Below are the code and all the weights of a small trained network. Each question names an input and a class and asks about switching units off, where a switched-off unit gives its printed mean instead of its output.

import numpy as np


def w(rows, s, z=0):
    codes = np.array(rows[::2]) - 128.0
    scale = np.full(codes.shape[1], s)
    scale[-1] = z or s
    return codes * scale


def f(y):
    return np.maximum(y, 0)


def log_softmax(a):
    a = a - a.max(-1, keepdims=True)
    return a - np.log(np.exp(a).sum(-1, keepdims=True))


def net(x, mask):
    res = np.array(x, float).reshape(1, 6) / 4 @ E
    y = f(res @ A[0][:, :-1].T + A[0][:, -1])
    res = res + np.where(mask, y, B[0][:, -1]) @ B[0][:, :-1]
    return log_softmax(res[-1] @ U[:, :-1].T + U[:, -1])


A, B = {}, {}
E = w([
[194,102,69,77,138,80],'x0',
[131,131,113,130,124,143],'x1',
[122,122,145,129,131,109],'x2',
[51,103,73,211,74,78],'x3',
[167,121,125,233,197,101],'x4',
[99,7,141,129,159,154],'x5',
],0.012)
A[0] = w([
[157,154,101,198,231,115,23],'n1',
[163,162,44,86,141,37,131],'n2',
[98,2,67,170,172,169,150],'n3',
[150,156,92,192,243,102,4],'n4',
[83,165,222,173,91,180,80],'n5',
[73,114,105,186,107,132,97],'n6',
[192,194,80,141,98,80,34],'n7',
[135,57,101,93,143,100,98],'n8',
[124,47,94,145,164,187,69],'n9',
[164,180,124,154,131,90,71],'n10',
[139,171,130,152,113,149,77],'n11',
[185,106,93,71,193,128,100],'n12',
[76,118,90,149,67,98,29],'n13',
[77,132,101,186,112,115,48],'n14',
[145,85,51,149,74,46,59],'n15',
[152,68,98,99,144,84,135],'n16',
[145,134,109,177,162,107,5],'n17',
[102,142,114,52,61,136,104],'n18',
[152,174,218,133,198,181,123],'n19',
[89,249,89,163,104,81,39],'n20',
],0.012,0.0023)
B[0] = w([
[16,74,69,64,124,24,223],'n1',
[98,165,170,249,128,154,211],'n2',
[132,133,204,151,84,109,247],'n3',
[13,81,59,49,129,38,223],'n4',
[106,126,72,238,146,152,207],'n5',
[200,193,186,93,174,143,199],'n6',
[105,182,206,126,63,153,206],'n7',
[96,108,148,186,93,142,179],'n8',
[111,52,230,141,85,134,204],'n9',
[133,37,170,165,55,143,182],'n10',
[198,74,209,184,121,102,161],'n11',
[197,174,122,144,172,223,210],'n12',
[162,190,127,43,234,147,193],'n13',
[162,169,120,53,188,202,196],'n14',
[174,194,159,73,235,216,201],'n15',
[137,121,132,214,135,134,183],'n16',
[125,82,80,106,158,67,175],'n17',
[3,94,36,70,84,36,193],'n18',
[221,177,134,101,171,173,220],'n19',
[136,103,233,123,85,123,236],'n20',
],0.007,0.014)
U = w([
[193,185,94,85,193,144,82],'0',
[133,119,163,193,27,113,47],'1',
[73,110,5,77,82,71,118],'2',
[138,169,87,220,122,144,254],'3',
],0.011,0.0073)

Each question gives the input, the list of numbers given to net, and the class t.
The units are the neurons (one row each of A and B). Each row of codes is followed by its name. A weight is (code - 128) times the scale printed after its matrix; where a second scale follows, it is the last column's (A, B and U).
mask holds one flag per neuron, in row order. A switched-off neuron (its flag False) gives its mean, the last column of its row in B, instead of its output. The means were averaged over made-up inputs and are rounded, as every weight is.
A unit's drop is (log p(t) with every unit on - log p(t) with that unit switched off) / (log p(t) with every unit on - log p(t) with every unit switched off).
The circuit of an input: a set's keep is (log p(t) with only the set's units on - log p(t) with every unit switched off) / (log p(t) with every unit on - log p(t) with every unit switched off). Starting from the 12 units with the biggest drops (on a tie, the unit counted first), units are removed one at a time, each time the one whose removal leaves the highest keep (on an exact tie, the one counted first), for as long as the keep stays at least 0.8.
units of the circuit, in order: the units of the circuit, biggest drop first
unit that matters most: the unit with the biggest drop
k most important neurons: the k neurons with the biggest drops, biggest first
drop when u is switched off: that unit's drop, to one decimal
input [-7,4,-4,-5,-3,-6], class 3: 2 most important neurons => [n5 n19]
input [-3,-1,-1,5,8,-8], class 1: unit that matters most => n20
input [-2,-7,7,4,4,3], class 0: units of the circuit, in order => [n6 n14 n2]
input [-1,8,8,-7,8,4], class 2: units of the circuit, in order => [n1 n4]
input [6,-5,-6,5,7,4], class 2: 4 most important neurons => [n4 n1 n17 n19]
input [-5,-6,7,-4,-1,-1], class 3: 4 most important neurons => [n5 n13 n15 n14]
input [-4,2,-7,6,-5,2], class 0: units of the circuit, in order => [n13 n6]
input [3,-6,6,2,-7,-8], class 1: 2 most important neurons => [n2 n20]
input [-3,-2,3,-1,-7,6], class 2: 2 most important neurons => [n18 n20]
input [7,-3,8,5,-5,-7], class 1: 3 most important neurons => [n20 n2 n7]
input [-8,2,4,-1,8,-1], class 2: 2 most important neurons => [n1 n4]
input [7,1,-3,0,6,8], class 1: 2 most important neurons => [n3 n9]
input [-8,1,-6,4,-4,1], class 3: 2 most important neurons => [n5 n15]
input [0,-1,3,7,-6,6], class 0: unit that matters most => n13
input [-5,-2,7,-2,5,-6], class 1: units of the circuit, in order => [n20 n10]
input [8,7,6,4,0,6], class 3: 2 most important neurons => [n15 n20]
input [-3,-6,2,-5,-6,2], class 2: 3 most important neurons => [n18 n15 n6]
input [-3,-3,5,7,7,1], class 0: units of the circuit, in order => [n6 n14]
input [-3,-1,7,7,-6,5], class 0: 2 most important neurons => [n13 n6]
input [0,8,-2,-4,-7,8], class 1: 2 most important neurons => [n4 n1]
input [3,2,1,-2,-6,-6], class 1: unit that matters most => n4
input [-4,-2,-4,6,1,-6], class 0: units of the circuit, in order => [n13 n14]
input [4,-6,-5,6,1,-1], class 0: 2 most important neurons => [n15 n13]
input [8,1,5,2,1,-1], class 3: drop when n2 is switched off => 0.4
input [-8,-8,0,-1,-6,-5], class 3: drop when n15 is switched off => -0.4
input [7,-1,4,-2,-1,-1], class 3: drop when n2 is switched off => 0.2
input [1,-5,8,3,-5,0], class 2: drop when n1 is switched off => 0.0
